-2.38 -1.10 +6.01 +2.53 +0.65 -0.33
-0.92 -1.62 -1.70 +1.93 -2.80 -6.01
+2.99 +0.01 +3.15 -2.26 +2.19 +5.08
-5.24 -2.07 +4.35 -1.55 +1.21 +1.60
+2.14 +3.66 +3.87 +4.59 +1.77 +2.66
+5.17 +3.99 -0.24 +1.15 +1.91 +4.81
-2.39 -4.89 -0.03 -1.83 -2.54 -5.39
+1.46 +1.76 +3.43 -0.08 +2.64 +5.18
-2.67 -2.06 -5.33 -3.51 -1.42 -1.81
=>
-0.92 -1.62 -1.70 +1.93 -2.80 -6.01
-5.24 -2.07 +4.35 -1.55 +1.21 +1.60
+5.17 +3.99 -0.24 +1.15 +1.91 +4.81
+1.46 +1.76 +3.43 -0.08 +2.64 +5.18

+1.28 -2.29 -2.07 +2.95 +1.90 -0.35 -1.40 -1.34
+2.28 -2.03 -1.86 +4.10 +0.72 +0.61 -1.20 -1.96
-1.42 -1.06 -1.05 +1.21 +3.94 -2.78 +4.46 -2.22
-0.15 -3.46 +4.47 +1.92 -2.34 +0.27 -7.19 +2.82
-1.40 -1.29 +1.05 -0.27 +0.72 -1.86 +2.02 -0.36
+1.00 -1.67 -0.69 +0.55 +0.88 -2.95 +1.65 +1.92
+1.49 +2.18 -0.62 +4.05 +2.11 -1.38 -0.17 +0.45
=>
+2.28 -2.03 -1.86 +4.10 +0.72 +0.61 -1.20 -1.96
-0.15 -3.46 +4.47 +1.92 -2.34 +0.27 -7.19 +2.82
+1.00 -1.67 -0.69 +0.55 +0.88 -2.95 +1.65 +1.92

+0.35 -1.21 -0.02 +0.58 +1.82 +1.30 -3.48 -1.48 +3.56 +1.41 -0.44 +1.04 -2.26 -4.22
+2.37 -1.63 -0.10 +0.00 +0.51 +0.45 -3.06 -2.16 +2.59 +2.41 -0.54 +0.53 -2.28 -4.64
+1.42 -1.86 -0.08 -0.52 -0.05 -1.03 -3.22 -2.39 +2.63 +0.92 +0.24 +0.74 -2.09 -3.25
+1.79 -2.38 -0.15 +0.10 -0.55 -0.92 -3.21 -2.46 +2.52 +0.70 +1.03 +0.38 -2.67 -2.58
-0.13 -0.35 -1.55 -4.51 +1.23 +2.83 -1.98 -5.97 +0.19 +0.40 -3.76 +2.64 +7.73 +3.08
=>
+2.37 -1.63 -0.10 +0.00 +0.51 +0.45 -3.06 -2.16 +2.59 +2.41 -0.54 +0.53 -2.28 -4.64
+1.79 -2.38 -0.15 +0.10 -0.55 -0.92 -3.21 -2.46 +2.52 +0.70 +1.03 +0.38 -2.67 -2.58

-1.93 -1.26 +2.09 +2.02 +2.07 +2.26 +0.96 +0.53
-3.98 -2.03 +3.66 +1.23 +3.86 +3.08 +0.91 +0.14
+0.21 -0.64 +0.10 -3.86 -0.45 -1.17 -4.21 -3.32
-0.97 -2.04 +0.91 -2.78 +0.73 +0.30 -3.07 -3.42
-1.49 -2.64 +2.07 -2.04 +1.87 +0.82 -2.31 -2.81
+0.00 +0.50 +0.03 +5.41 +0.06 +0.45 +5.61 +3.06
+1.69 +0.79 -1.57 -4.17 -1.81 -2.43 -4.08 -1.54
-4.81 -1.91 +4.61 +0.87 +4.74 +3.47 +0.60 +0.33
=>
-3.98 -2.03 +3.66 +1.23 +3.86 +3.08 +0.91 +0.14
-0.97 -2.04 +0.91 -2.78 +0.73 +0.30 -3.07 -3.42
+0.00 +0.50 +0.03 +5.41 +0.06 +0.45 +5.61 +3.06
-4.81 -1.91 +4.61 +0.87 +4.74 +3.47 +0.60 +0.33

+2.75 +1.62
+2.72 +0.84
-6.08 -2.90
+2.91 +3.01
+4.18 +3.15
+1.32 -1.57
+2.40 +0.54
+3.11 +2.31
-0.24 +2.67
-1.48 -3.38
+4.83 +3.29
=>
+2.72 +0.84
+2.91 +3.01
+1.32 -1.57
+3.11 +2.31
-1.48 -3.38

-5.39 -5.16 -1.47 -0.40 +4.93 -0.63 -0.86 +1.14 -1.71 -3.20
-5.78 +1.43 +6.50 +1.12 +3.96 -2.81 -2.00 +0.53 +1.66 +0.86
=>
-5.78 +1.43 +6.50 +1.12 +3.96 -2.81 -2.00 +0.53 +1.66 +0.86

-0.18 +0.39
+4.28 +5.68
-1.22 -0.73
+2.70 +3.74
-0.88 +0.42
=>
+4.28 +5.68
+2.70 +3.74
